Small tables with named rows and columns. After each table, cells are looked up by row and column.

Table nos
fields: tove, zofil
votimin: [-4.7, 2.4]
num: [-3.2, -9.2]
zeded: [-1.5, -6.4]
beroril: [-5.0, -7.8]
rezaru: [4.5, 7.2]
beput: [-2.4, -4.6]
kagutav: [4.0, 9.4]

What is the tove of kagutav in nos?
4.0
What is the zofil of beput in nos?
-4.6
What is the zofil of num in nos?
-9.2
What is the tove of beroril in nos?
-5.0
What is the zofil of beroril in nos?
-7.8
What is the tove of beput in nos?
-2.4
What is the zofil of kagutav in nos?
9.4
What is the zofil of votimin in nos?
2.4
What is the tove of rezaru in nos?
4.5
What is the tove of zeded in nos?
-1.5
Which row has the largest zofil? kagutav

Table kituzat
columns: seg, kifa, midepap, lafa, vinas, dul
kivod: [79.8, 55.4, 34.3, 64.2, 55.3, 43.3]
diso: [90.5, 28.7, 15.0, 26.7, 100.0, 33.3]
siliga: [47.3, 28.0, 42.3, 39.1, 97.0, 18.7]
zir: [81.5, 4.7, 23.8, 21.3, 98.7, 17.7]
lur: [90.6, 63.4, 42.9, 23.3, 50.9, 68.7]
tukob: [90.9, 18.1, 18.7, 14.0, 71.7, 10.6]
bidogom: [66.6, 26.0, 13.1, 23.3, 11.6, 9.0]
ruli: [38.9, 60.3, 50.1, 52.5, 53.4, 57.5]
solu: [61.1, 33.3, 18.8, 25.8, 57.6, 23.1]
logen: [78.0, 38.6, 23.3, 42.7, 32.2, 31.4]
lim: [62.1, 32.1, 8.9, 19.3, 69.9, 36.6]
lanolag: [62.6, 50.4, 13.3, 17.2, 29.2, 14.3]
nov: [87.9, 31.6, 82.5, 9.0, 78.2, 32.6]

midepap of bidogom: 13.1
dul of ruli: 57.5
kifa of diso: 28.7
vinas of siliga: 97.0
kifa of ruli: 60.3
dul of siliga: 18.7
midepap of lur: 42.9
kifa of bidogom: 26.0
seg of lur: 90.6
midepap of ruli: 50.1
seg of siliga: 47.3
seg of lim: 62.1
vinas of zir: 98.7
vinas of bidogom: 11.6
midepap of lim: 8.9
seg of bidogom: 66.6
Row with the largest kifa: lur

fev.tsv
	ziper	lor	detav	meka	nomip	parata	bes	koluro	ragapa
katigus	283	172	-150	-455	-518	-69	256	-151	443
letamo	263	-247	-565	285	-69	324	-135	-169	-310
dut	-548	382	-336	242	133	-341	130	226	485
silu	244	-288	-390	303	303	211	-356	509	-401
kalezu	-260	-364	-204	-214	50	-118	-400	-546	-175
zigoz	-20	240	-74	269	-82	50	-167	225	-521
zakudo	64	-202	-8	-20	455	-446	-413	-433	486
nogos	263	434	427	-179	-201	-382	-56	-164	358
vuzasu	468	-108	154	264	-33	-553	101	523	-282
defu	112	38	-287	-209	219	-63	51	152	-329
davaki	499	411	-368	-237	276	419	-168	-392	-224
rav	98	335	42	-229	452	-136	-457	-65	473
sabu	243	95	-446	-433	-553	-257	487	-478	248

detav of katigus = -150
lor of davaki = 411
detav of zigoz = -74
ragapa of dut = 485
lor of katigus = 172
parata of sabu = -257
Row with the largest detav: nogos

keri.tsv
	dut	rugod	gimosa
femegam	95	152	211
sove	126	74	64
nuse	119	158	181
norelim	79	111	180
bozitip	143	168	97
lopek	129	121	140
bap	145	108	46
beligeb	120	85	74
povila	131	53	132
rimefal	173	207	151
gazego	118	23	89
ped	106	69	117

gimosa of nuse: 181
gimosa of femegam: 211
gimosa of rimefal: 151
gimosa of bap: 46
rugod of beligeb: 85
dut of nuse: 119
rugod of femegam: 152
gimosa of beligeb: 74
dut of bap: 145
Row with the largest rugod: rimefal

bez =
fields: malori, soke, gof, kis, lup, mapaneg, gemisom
seted: [167, 121, 150, 90, 165, 179, 92]
disuk: [149, 196, 98, 159, 97, 150, 135]
fofiru: [140, 167, 172, 178, 128, 114, 186]
nud: [121, 107, 124, 111, 233, 90, 173]
talelu: [157, 230, 182, 186, 124, 21, 178]
mes: [36, 58, 191, 161, 105, 114, 91]
goled: [96, 170, 94, 210, 147, 51, 200]
rebeda: [103, 64, 99, 152, 112, 229, 99]
kefasin: [190, 86, 206, 120, 125, 201, 122]
bemime: [158, 154, 146, 96, 125, 145, 51]
peg: [189, 132, 223, 150, 90, 217, 44]
fikuvu: [156, 151, 160, 126, 108, 227, 227]

What is the lup of disuk in bez?
97
What is the lup of bemime in bez?
125
What is the soke of fofiru in bez?
167
What is the soke of seted in bez?
121
What is the lup of nud in bez?
233
What is the mapaneg of goled in bez?
51
What is the kis of fofiru in bez?
178
What is the mapaneg of nud in bez?
90
What is the malori of kefasin in bez?
190
What is the lup of peg in bez?
90
What is the soke of bemime in bez?
154
What is the malori of seted in bez?
167
What is the mapaneg of seted in bez?
179
What is the kis of talelu in bez?
186
What is the lup of kefasin in bez?
125
Which row has the largest gemisom? fikuvu

